Here is a tiny trained network, its code and every weight. The questions are about switching its units off for an input and a target symbol, where a switched-off unit gives its printed mean instead of its output.

import numpy as np


def w(rows, s, z=0):
    codes = np.array(rows[::2]) - 128.0
    scale = np.full(codes.shape[1], s)
    scale[-1] = z or s
    return codes * scale


def f(y):
    return np.maximum(y, 0)


def softmax(a):
    e = np.exp(a - a.max(-1, keepdims=True))
    return e / e.sum(-1, keepdims=True)


def log_softmax(a):
    a = a - a.max(-1, keepdims=True)
    return a - np.log(np.exp(a).sum(-1, keepdims=True))


def net(x, mask):
    ids = ['αβγεζηθλμξπφψ'.index(c) for c in x.split()]
    T = len(ids)
    res = E[ids] + P[:T]
    r = res
    for j in range(3):
        rows = slice(2 * j, 2 * j + 2)
        q, k, v = (r @ M[0][rows].T for M in (Q, K, V))
        z = softmax(np.where(np.tri(T) > 0, q @ k.T / 2**0.5, -1e9)) @ v
        o = O[0][rows]
        res = res + np.where(mask[j], z, o[:, -1]) @ o[:, :-1]
    y = f(res @ A[0][:, :-1].T + A[0][:, -1])
    res = res + np.where(mask[3:15], y, B[0][:, -1]) @ B[0][:, :-1]
    return log_softmax(res[-1] @ U[:, :-1].T + U[:, -1])


Q, K, V, O, A, B = {}, {}, {}, {}, {}, {}
E = w([
[117,99,152,109,93,119,24,113,209,150,186,79],'α',
[109,124,136,254,189,114,127,71,113,131,212,45],'β',
[199,178,163,118,214,168,121,63,234,70,170,63],'γ',
[67,187,129,185,89,70,188,134,216,41,103,196],'ε',
[142,52,132,109,131,55,86,119,146,76,47,97],'ζ',
[174,69,114,126,58,110,187,140,94,155,84,25],'η',
[109,74,200,30,146,195,170,134,87,148,104,44],'θ',
[132,215,172,178,52,134,108,132,110,124,49,29],'λ',
[136,199,85,126,23,93,205,156,64,144,188,217],'μ',
[160,102,100,74,80,26,161,41,78,64,180,202],'ξ',
[215,41,95,205,152,177,138,205,228,113,67,111],'π',
[99,111,131,147,187,21,158,232,77,140,177,161],'φ',
[105,101,143,150,13,127,198,99,112,141,54,181],'ψ',
],0.011)
P = w([
[69,175,74,91,176,156,93,96,70,81,96,134],'0',
[205,19,234,164,66,107,120,175,99,1,208,159],'1',
[69,197,71,121,163,165,107,98,81,77,96,108],'2',
[181,40,191,155,66,71,198,156,166,75,192,100],'3',
[73,197,68,119,163,184,101,104,79,72,87,105],'4',
[198,37,168,152,85,61,202,133,185,115,166,108],'5',
[68,201,76,128,169,182,96,105,83,84,87,97],'6',
[177,38,168,168,104,51,212,122,207,135,150,105],'7',
[84,195,55,119,168,190,101,101,77,87,83,99],'8',
[195,45,169,176,116,43,199,104,213,170,136,114],'9',
[69,190,49,116,166,187,105,101,95,83,72,94],'10',
[181,44,172,193,124,46,186,110,230,192,127,114],'11',
[59,185,62,129,169,190,109,104,87,87,75,109],'12',
[203,39,173,199,150,58,169,95,232,205,110,128],'13',
],0.0054)
Q[0] = w([
[181,100,140,169,72,43,127,162,137,69,181,150],'H1',
[46,148,91,63,52,117,141,139,19,196,40,171],'H1',
[89,162,29,147,80,126,113,92,144,102,91,246],'H2',
[189,84,254,117,50,164,171,97,208,104,66,79],'H2',
[70,90,171,114,145,137,207,108,61,159,120,82],'H3',
[166,107,147,182,33,77,153,166,110,106,63,135],'H3',
],0.0068)
K[0] = w([
[121,137,34,255,113,10,94,152,168,84,140,178],'H1',
[36,129,135,67,30,119,171,123,35,163,91,220],'H1',
[105,161,83,128,24,86,182,114,145,69,98,248],'H2',
[165,96,172,100,72,216,109,62,204,116,20,76],'H2',
[113,111,171,91,114,140,206,120,28,139,104,99],'H3',
[158,131,72,223,62,64,186,192,110,155,41,187],'H3',
],0.0072)
V[0] = w([
[207,155,56,237,177,45,35,100,224,81,189,151],'H1',
[148,219,90,132,242,220,166,184,132,140,111,97],'H1',
[210,43,206,60,195,158,94,187,152,175,106,34],'H2',
[100,126,76,164,204,48,159,197,49,93,210,204],'H2',
[64,165,123,153,94,159,109,159,99,107,71,135],'H3',
[143,113,177,57,193,254,72,101,222,102,205,77],'H3',
],0.0043)
O[0] = w([
[133,94,133,191,59,98,103,182,71,52,231,226,40],'H1',
[164,191,139,143,149,242,190,179,134,108,125,125,81],'H1',
[146,42,166,80,134,132,124,249,98,71,224,157,249],'H2',
[89,76,17,84,253,103,162,98,209,244,78,60,56],'H2',
[47,187,112,215,98,211,151,127,116,119,55,140,136],'H3',
[144,69,74,71,240,126,83,44,200,208,93,69,103],'H3',
],0.0046,0.0019)
A[0] = w([
[119,109,165,151,65,105,137,190,56,97,214,176,111],'N1',
[119,138,144,135,114,125,117,164,28,38,157,124,185],'N2',
[144,86,143,162,92,57,82,2,116,100,108,121,218],'N3',
[56,149,89,55,169,118,96,218,14,99,40,47,163],'N4',
[181,190,153,124,145,84,145,110,220,103,160,128,200],'N5',
[139,95,167,121,20,90,220,174,100,151,112,121,253],'N6',
[136,56,186,81,72,111,135,188,71,104,169,191,81],'N7',
[154,129,151,110,118,151,177,127,117,46,183,147,227],'N8',
[168,202,109,91,85,232,169,86,40,205,54,65,234],'N9',
[188,17,150,101,182,69,142,143,187,171,167,117,95],'N10',
[29,166,76,62,221,133,171,38,47,224,131,97,229],'N11',
[29,240,83,61,69,165,24,110,186,156,98,116,239],'N12',
],0.0063,0.0021)
B[0] = w([
[192,129,209,71,210,154,70,114,99,78,167,187,208],'N1',
[163,172,50,131,150,166,54,118,159,49,169,148,181],'N2',
[58,54,131,98,96,152,204,82,127,152,64,98,207],'N3',
[154,164,146,141,124,3,35,163,81,95,86,98,225],'N4',
[183,95,194,156,171,73,157,83,50,104,157,165,175],'N5',
[155,85,127,197,146,91,111,96,144,149,174,131,255],'N6',
[140,199,130,175,175,164,101,66,123,59,193,178,209],'N7',
[166,120,130,99,133,89,106,177,119,102,152,145,200],'N8',
[220,93,180,159,69,142,157,119,67,187,134,84,230],'N9',
[100,171,118,212,36,66,253,67,189,209,69,99,209],'N10',
[53,153,102,69,177,184,190,201,60,157,199,141,224],'N11',
[114,203,161,23,125,212,53,92,250,181,142,223,186],'N12',
],0.0069)
U = w([
[113,102,100,93,143,74,85,110,136,87,13,106,141],'α',
[133,86,186,62,148,164,119,173,78,148,115,125,74],'β',
[154,84,60,138,124,207,148,215,160,103,76,148,253],'γ',
[103,92,68,45,97,135,187,100,102,97,128,138,81],'ε',
[78,151,102,126,152,72,120,194,109,147,118,145,121],'ζ',
[166,134,171,126,212,129,81,108,101,82,191,196,151],'η',
[140,228,139,154,103,114,79,111,125,136,99,106,45],'θ',
[154,79,138,176,68,39,149,125,105,151,129,79,167],'λ',
[87,218,157,119,153,150,179,126,178,94,63,169,94],'μ',
[62,137,81,192,161,219,131,93,99,118,164,63,113],'ξ',
[157,190,74,103,76,166,158,159,124,171,194,164,62],'π',
[106,84,117,80,132,148,43,132,199,190,158,143,152],'φ',
[113,71,165,182,74,93,225,93,176,254,39,90,148],'ψ',
],0.0077,0.0047)

Each question gives the input, a string of symbols that net reads in full, and the target symbol t.
The units are the heads (2 rows each of Q, K, V and O) and the neurons (one row each of A and B). Each row of codes is followed by its name. A weight is (code - 128) times the scale printed after its matrix; where a second scale follows, it is the last column's (O, A, B and U).
mask holds one flag per unit, heads first, then neurons. A switched-off unit (its flag False) gives its mean, the last column of its rows in O or B, instead of its output. The means were averaged over made-up inputs and are rounded, as every weight is.
A unit's drop is (log p(t) with every unit on - log p(t) with that unit switched off) / (log p(t) with every unit on - log p(t) with every unit switched off).
The circuit of an input: a set's keep is (log p(t) with only the set's units on - log p(t) with every unit switched off) / (log p(t) with every unit on - log p(t) with every unit switched off). Starting from the 12 units with the biggest drops (on a tie, the unit counted first), units are removed one at a time, each time the one whose removal leaves the highest keep (on an exact tie, the one counted first), for as long as the keep stays at least 0.8.
circuit, biggest first: the units of the circuit, biggest drop first
unit that matters most: the unit with the biggest drop
k most important neurons: the k neurons with the biggest drops, biggest first
which heads matter: for each layer, one digit per head in row order, 1 if its drop is at least 0.15 and else 0, layers parted by /
input π θ α ζ, target η: circuit, biggest first	[H2; N7]
input ψ γ θ η θ φ η θ α α ε π η, target λ: which heads matter	110
input ε ζ θ μ ψ ψ μ γ β α, target η: unit that matters most	H1
input ζ β ψ ψ λ θ α ξ, target η: which heads matter	101
input γ β ε γ φ θ ψ θ φ θ ψ π α η, target η: which heads matter	111
input ψ α φ α θ ξ θ γ ε γ ψ θ α γ, target ψ: which heads matter	001
input α π θ γ η λ ψ α ψ γ ζ φ, target η: circuit, biggest first	[H1; N1]
input μ λ π ψ, target η: circuit, biggest first	[H3; N1; N7]
input φ α φ ψ φ θ α ε, target η: 3 most important neurons	[N10; N1; N5]
input ε μ ψ β β α μ ψ μ μ, target ψ: which heads matter	010
input β ψ ψ φ ζ γ φ ε ψ ψ λ θ, target η: which heads matter	011
input γ φ φ π ξ, target ε: which heads matter	010
input θ θ λ ε, target η: circuit, biggest first	[H1; N1; N10]
input μ φ φ γ α β θ θ ζ η γ φ, target ψ: circuit, biggest first	[N10]
input φ η π θ θ μ, target η: which heads matter	001
input ε φ ψ ζ ψ, target ψ: circuit, biggest first	[H2; N9; H1]
input ζ η ψ β, target η: which heads matter	101
input α π θ α μ θ θ λ θ ζ, target η: which heads matter	111
input β β ε θ, target η: which heads matter	010
input μ η ζ θ γ π π ψ, target η: which heads matter	011
input π θ ξ η φ θ, target λ: 4 most important neurons	[N10; N12; N11; N6]
input ψ ψ φ ψ ψ λ θ α, target η: unit that matters most	H2
input μ α φ η, target η: circuit, biggest first	[H3; H2; N1; N7]
input η β π φ α λ, target η: 2 most important neurons	[N1; N10]
